Below is a small trained network, with its code and all its weights. Each question gives an input and a target symbol and asks what happens when units are switched off, that is, made to give their printed mean instead of their output.

import numpy as np


def w(rows, s, z=0):
    codes = np.array(rows[::2]) - 128.0
    scale = np.full(codes.shape[1], s)
    scale[-1] = z or s
    return codes * scale


def f(y):
    return np.maximum(y, 0)


def softmax(a):
    e = np.exp(a - a.max(-1, keepdims=True))
    return e / e.sum(-1, keepdims=True)


def log_softmax(a):
    a = a - a.max(-1, keepdims=True)
    return a - np.log(np.exp(a).sum(-1, keepdims=True))


def net(x, mask):
    ids = ['ΘΛΞΨγδζη'.index(c) for c in x.split()]
    T = len(ids)
    res = E[ids] + P[:T]
    q, k, v = (res @ M[0].T for M in (Q, K, V))
    z = softmax(np.where(np.tri(T) > 0, q @ k.T / 2**0.5, -1e9)) @ v
    res = res + np.where(mask[0], z, O[0][:, -1]) @ O[0][:, :-1]
    y = f(res @ A[0][:, :-1].T + A[0][:, -1])
    res = res + np.where(mask[1:13], y, B[0][:, -1]) @ B[0][:, :-1]
    return log_softmax(res[-1] @ U[:, :-1].T + U[:, -1])


Q, K, V, O, A, B = {}, {}, {}, {}, {}, {}
E = w([
[100,104,167,115],'Θ',
[101,30,194,151],'Λ',
[62,122,151,120],'Ξ',
[96,104,160,118],'Ψ',
[210,49,158,91],'γ',
[41,144,106,139],'δ',
[235,111,174,112],'ζ',
[248,155,119,177],'η',
],0.016)
P = w([
[150,111,149,131],'0',
[118,109,143,188],'1',
[129,125,252,115],'2',
[139,123,99,99],'3',
[135,114,132,198],'4',
[136,153,242,95],'5',
[112,140,85,71],'6',
[98,126,125,194],'7',
[97,169,225,117],'8',
[174,101,94,78],'9',
],0.018)
Q[0] = w([
[103,116,161,28],'h0',
[142,135,4,36],'h0',
],0.016)
K[0] = w([
[128,56,76,54],'h0',
[110,3,168,232],'h0',
],0.013)
V[0] = w([
[72,253,120,211],'h0',
[37,77,117,140],'h0',
],0.019)
O[0] = w([
[254,147,145,181,2],'h0',
[152,33,150,101,109],'h0',
],0.016)
A[0] = w([
[132,172,126,95,76],'n0',
[146,163,250,118,169],'n1',
[100,103,195,113,3],'n2',
[158,126,51,37,166],'n3',
[123,93,33,178,24],'n4',
[100,133,197,182,130],'n5',
[114,143,173,58,98],'n6',
[131,78,19,131,169],'n7',
[140,97,95,210,152],'n8',
[169,159,112,172,54],'n9',
[98,99,74,99,238],'n10',
[109,151,126,189,222],'n11',
],0.013,0.0047)
B[0] = w([
[118,130,183,191,150],'n0',
[44,32,121,150,163],'n1',
[90,244,74,67,201],'n2',
[37,207,210,154,175],'n3',
[121,142,252,184,132],'n4',
[193,163,151,107,161],'n5',
[203,158,104,197,221],'n6',
[17,205,18,161,167],'n7',
[69,185,118,195,143],'n8',
[116,173,148,31,141],'n9',
[229,34,181,122,250],'n10',
[195,52,66,103,156],'n11',
],0.014,0.026)
U = w([
[151,143,196,111,2],'Θ',
[70,101,37,134,220],'Λ',
[141,68,145,156,236],'Ξ',
[118,124,144,113,88],'Ψ',
[72,157,160,162,121],'γ',
[109,118,80,250,132],'δ',
[123,126,153,155,146],'ζ',
[148,179,80,199,136],'η',
],0.012,0.0026)

Each question gives the input, a string of symbols that net reads in full, and the target symbol t.
The units are the heads (2 rows each of Q, K, V and O) and the neurons (one row each of A and B). Each row of codes is followed by its name. A weight is (code - 128) times the scale printed after its matrix; where a second scale follows, it is the last column's (O, A, B and U).
mask holds one flag per unit, heads first, then neurons. A switched-off unit (its flag False) gives its mean, the last column of its rows in O or B, instead of its output. The means were averaged over made-up inputs and are rounded, as every weight is.
A unit's drop is (log p(t) with every unit on - log p(t) with that unit switched off) / (log p(t) with every unit on - log p(t) with every unit switched off).
The circuit of an input: a set's keep is (log p(t) with only the set's units on - log p(t) with every unit switched off) / (log p(t) with every unit on - log p(t) with every unit switched off). Starting from the 12 units with the biggest drops (on a tie, the unit counted first), units are removed one at a time, each time the one whose removal leaves the highest keep (on an exact tie, the one counted first), for as long as the keep stays at least 0.8.
circuit, biggest first: the units of the circuit, biggest drop first
unit that matters most: the unit with the biggest drop
top k neurons: the k neurons with the biggest drops, biggest first
drop when u is switched off: that unit's drop, to one decimal
input γ γ Λ ζ Ψ, target Ξ: unit that matters most	n10
input ζ ζ γ Ψ, target γ: circuit, biggest first	[n3 h0]
input δ δ γ Λ Ξ Λ γ δ δ, target Θ: circuit, biggest first	[n10 n7 h0 n1]
input Θ Ξ ζ Ξ η Ξ, target Λ: top 2 neurons	[n10 n1]
input δ Θ η η γ Λ, target δ: top 2 neurons	[n10 n1]
input Ξ γ γ Θ δ ζ η, target γ: top 2 neurons	[n3 n7]
input δ Λ η ζ δ ζ, target η: circuit, biggest first	[n6 h0]
input δ γ ζ, target Ξ: top 2 neurons	[n1 n7]
input Θ η Λ Ξ γ Θ, target Λ: circuit, biggest first	[n1 n3]
input γ δ δ Θ Λ γ γ Ξ γ ζ, target γ: top 3 neurons	[n3 n7 n11]
input δ γ γ γ Λ η ζ δ Λ, target η: circuit, biggest first	[n6 h0 n3 n5]
input η γ δ, target δ: circuit, biggest first	[h0 n2]
input γ γ Ξ δ δ δ δ Λ δ, target Ξ: top 4 neurons	[n7 n1 n3 n6]
input Ψ Θ δ Θ η Θ γ δ δ η, target γ: top 2 neurons	[n10 n6]
input δ ζ γ Ξ γ δ, target Λ: top 4 neurons	[n10 n1 n3 n2]
input Ξ γ γ, target Λ: circuit, biggest first	[n10 n3]
input ζ γ ζ δ δ δ δ Ξ, target δ: top 3 neurons	[n10 n8 n2]
input Ψ δ Θ η Ξ, target η: top 2 neurons	[n10 n1]
input η γ Ξ Ξ γ γ Θ, target γ: circuit, biggest first	[n3]
input Ψ Ξ η Ψ Θ γ γ η η, target Θ: top 4 neurons	[n9 n7 n6 n5]
input η Ψ Ξ η η δ, target δ: unit that matters most	h0
input Ξ γ γ γ γ ζ Θ δ, target Ξ: top 2 neurons	[n11 n2]
input γ δ Θ γ Ξ, target Λ: top 3 neurons	[n3 n0 n6]
input η γ Ψ δ δ Θ, target Ξ: circuit, biggest first	[h0 n1]
input δ γ η γ γ Θ η Θ γ, target δ: drop when n1 is switched off	0.3
input γ δ δ ζ, target γ: drop when n11 is switched off	0.2
